30,9,-22,8,10,46,-37,-22
-6,-39,47,-33,24,16,36,45
-41,43,-4,-18,-20,-16,-6,-7
->
-7,-6,-16,-20,-18,-4,43,-41
45,36,16,24,-33,47,-39,-6
-22,-37,46,10,8,-22,9,30

-8,-5,-1
28,15,-19
-26,-37,17
-4,0,-5
-25,-38,0
-26,-38,16
29,15,-19
-23,-29,14
-8,-5,-2
->
-2,-5,-8
14,-29,-23
-19,15,29
16,-38,-26
0,-38,-25
-5,0,-4
17,-37,-26
-19,15,28
-1,-5,-8

-3,-3,-8,3,-27,-8,-4,8,1,-8,-12
3,-5,-5,-34,-42,12,17,-28,-4,-12,-42
2,11,11,-33,44,44,1,-10,-6,7,40
->
40,7,-6,-10,1,44,44,-33,11,11,2
-42,-12,-4,-28,17,12,-42,-34,-5,-5,3
-12,-8,1,8,-4,-8,-27,3,-8,-3,-3

7,7,5,8,-4,19,3,-1,23,9,-23,-5
-18,-13,1,8,23,3,3,-1,-18,-2,-10,-5
3,7,1,8,-4,4,3,-1,40,-2,-1,-5
->
-5,-1,-2,40,-1,3,4,-4,8,1,7,3
-5,-10,-2,-18,-1,3,3,23,8,1,-13,-18
-5,-23,9,23,-1,3,19,-4,8,5,7,7

8,-8,-8,-2,3,-18,-4,-25
-20,4,5,26,-21,45,2,7
-19,-4,-22,10,-15,7,-19,-12
9,19,7,-1,-9,-27,-1,-5
-17,3,-5,-9,17,14,31,-16
17,9,-14,-6,7,-4,-6,-11
0,-12,7,6,-8,23,-2,42
-2,-18,4,23,-30,3,20,-18
-18,3,9,0,29,15,9,-8
->
-8,9,15,29,0,9,3,-18
-18,20,3,-30,23,4,-18,-2
42,-2,23,-8,6,7,-12,0
-11,-6,-4,7,-6,-14,9,17
-16,31,14,17,-9,-5,3,-17
-5,-1,-27,-9,-1,7,19,9
-12,-19,7,-15,10,-22,-4,-19
7,2,45,-21,26,5,4,-20
-25,-4,-18,3,-2,-8,-8,8

-5,-9,5,17,-18,14,-6,-6,-11
4,-18,-37,27,-24,8,-19,38,-12
1,-3,-5,6,-8,1,-7,7,-1
->
-1,7,-7,1,-8,6,-5,-3,1
-12,38,-19,8,-24,27,-37,-18,4
-11,-6,-6,14,-18,17,5,-9,-5

18,15,3,13,18,-10,30,29,-7
-8,-4,-4,-7,-32,29,-10,-23,-7
14,37,9,17,17,-17,16,-10,0
-2,-29,-6,-6,-22,2,11,-28,-16
10,11,-4,5,-35,47,19,8,-21
-2,-22,-8,-10,-15,23,4,29,-7
->
-7,29,4,23,-15,-10,-8,-22,-2
-21,8,19,47,-35,5,-4,11,10
-16,-28,11,2,-22,-6,-6,-29,-2
0,-10,16,-17,17,17,9,37,14
-7,-23,-10,29,-32,-7,-4,-4,-8
-7,29,30,-10,18,13,3,15,18
